Here is a tiny trained network, its code and every weight. The questions are about switching its units off for an input and a target symbol, where a switched-off unit gives its printed mean instead of its output.

import numpy as np


def w(rows, s, z=0):
    codes = np.array(rows[::2]) - 128.0
    scale = np.full(codes.shape[1], s)
    scale[-1] = z or s
    return codes * scale


def f(y):
    return y / 2 * (1 + np.tanh(0.7978845608 * (y + 0.044715 * y**3)))


def softmax(a):
    e = np.exp(a - a.max(-1, keepdims=True))
    return e / e.sum(-1, keepdims=True)


def log_softmax(a):
    a = a - a.max(-1, keepdims=True)
    return a - np.log(np.exp(a).sum(-1, keepdims=True))


def net(x, mask):
    ids = ['αδζηθπσφ'.index(c) for c in x.split()]
    T = len(ids)
    res = E[ids] + P[:T]
    r = res
    for j in range(2):
        rows = slice(4 * j, 4 * j + 4)
        q, k, v = (r @ M[0][rows].T for M in (Q, K, V))
        z = softmax(np.where(np.tri(T) > 0, q @ k.T / 4**0.5, -1e9)) @ v
        o = O[0][rows]
        res = res + np.where(mask[j], z, o[:, -1]) @ o[:, :-1]
    y = f(res @ A[0][:, :-1].T + A[0][:, -1])
    res = res + np.where(mask[2:14], y, B[0][:, -1]) @ B[0][:, :-1]
    return log_softmax(res[-1] @ U[:, :-1].T + U[:, -1])


Q, K, V, O, A, B = {}, {}, {}, {}, {}, {}
E = w([
[96,116,128],'α',
[94,116,126],'δ',
[101,111,124],'ζ',
[106,118,188],'η',
[95,114,128],'θ',
[126,253,142],'π',
[109,110,154],'σ',
[105,114,173],'φ',
],0.026)
P = w([
[9,179,192],'0',
[104,140,82],'1',
[111,140,91],'2',
[122,123,108],'3',
[128,116,121],'4',
[134,112,129],'5',
],0.014)
Q[0] = w([
[177,178,136],'H1',
[162,135,177],'H1',
[188,163,120],'H1',
[249,141,117],'H1',
[111,141,99],'H2',
[18,149,152],'H2',
[229,106,71],'H2',
[229,121,103],'H2',
],0.014)
K[0] = w([
[71,112,174],'H1',
[101,160,171],'H1',
[55,123,156],'H1',
[5,122,169],'H1',
[68,159,89],'H2',
[71,176,158],'H2',
[155,96,67],'H2',
[152,79,51],'H2',
],0.016)
V[0] = w([
[175,177,190],'H1',
[183,27,100],'H1',
[99,150,80],'H1',
[157,154,109],'H1',
[109,115,48],'H2',
[71,195,40],'H2',
[5,17,157],'H2',
[130,132,126],'H2',
],0.013)
O[0] = w([
[145,87,113,119],'H1',
[130,150,154,28],'H1',
[142,91,177,152],'H1',
[141,101,176,106],'H1',
[62,152,128,76],'H2',
[144,192,255,191],'H2',
[63,172,71,252],'H2',
[131,127,132,126],'H2',
],0.01,0.017)
A[0] = w([
[190,109,86,62],'N1',
[111,102,51,1],'N2',
[116,179,71,41],'N3',
[121,214,116,209],'N4',
[75,40,152,224],'N5',
[213,123,67,91],'N6',
[38,140,146,156],'N7',
[10,123,65,161],'N8',
[152,112,125,137],'N9',
[219,40,106,98],'N10',
[158,178,108,149],'N11',
[130,144,153,175],'N12',
],0.014,0.0066)
B[0] = w([
[15,134,255,127],'N1',
[51,185,201,144],'N2',
[127,189,153,173],'N3',
[114,64,117,203],'N4',
[135,210,45,149],'N5',
[2,60,243,128],'N6',
[115,188,106,208],'N7',
[169,46,145,253],'N8',
[130,149,120,128],'N9',
[12,79,83,135],'N10',
[174,85,105,142],'N11',
[120,128,96,147],'N12',
],0.0096,0.033)
U = w([
[118,241,163,76],'α',
[102,249,166,40],'δ',
[156,165,149,144],'ζ',
[56,98,182,172],'η',
[120,241,163,70],'θ',
[137,147,246,62],'π',
[206,185,76,103],'σ',
[254,14,107,253],'φ',
],0.0079,0.0054)

Each question gives the input, a string of symbols that net reads in full, and the target symbol t.
The units are the heads (4 rows each of Q, K, V and O) and the neurons (one row each of A and B). Each row of codes is followed by its name. A weight is (code - 128) times the scale printed after its matrix; where a second scale follows, it is the last column's (O, A, B and U).
mask holds one flag per unit, heads first, then neurons. A switched-off unit (its flag False) gives its mean, the last column of its rows in O or B, instead of its output. The means were averaged over made-up inputs and are rounded, as every weight is.
A unit's drop is (log p(t) with every unit on - log p(t) with that unit switched off) / (log p(t) with every unit on - log p(t) with every unit switched off).
The circuit of an input: a set's keep is (log p(t) with only the set's units on - log p(t) with every unit switched off) / (log p(t) with every unit on - log p(t) with every unit switched off). Starting from the 12 units with the biggest drops (on a tie, the unit counted first), units are removed one at a time, each time the one whose removal leaves the highest keep (on an exact tie, the one counted first), for as long as the keep stays at least 0.8.
circuit, biggest first: the units of the circuit, biggest drop first
top k neurons: the k neurons with the biggest drops, biggest first
which heads matter: for each layer, one digit per head in row order, 1 if its drop is at least 0.15 and else 0, layers parted by /
drop of u: that unit's drop, to one decimal
input σ φ π α δ η, target σ: which heads matter : 11
input σ θ ζ π, target σ: circuit, biggest first : (N11)
input σ α φ π δ, target σ: which heads matter : 10
input π σ σ δ, target π: which heads matter : 01
input θ α π π, target φ: which heads matter : 01
input π α π α ζ π, target π: which heads matter : 01
input π σ φ η η, target π: which heads matter : 01
input π φ π, target φ: which heads matter : 00
input η δ δ η π, target η: top 4 neurons : (N6, N2, N4, N3)
input π δ σ δ η σ, target π: top 3 neurons : (N8, N7, N4)
input π θ φ α ζ α, target π: drop of H1 : 0.1
input π ζ φ ζ θ ζ, target π: drop of N8 : 0.5
input π ζ θ η ζ φ, target π: drop of H2 : 1.2
input π α η, target π: drop of H2 : 1.2
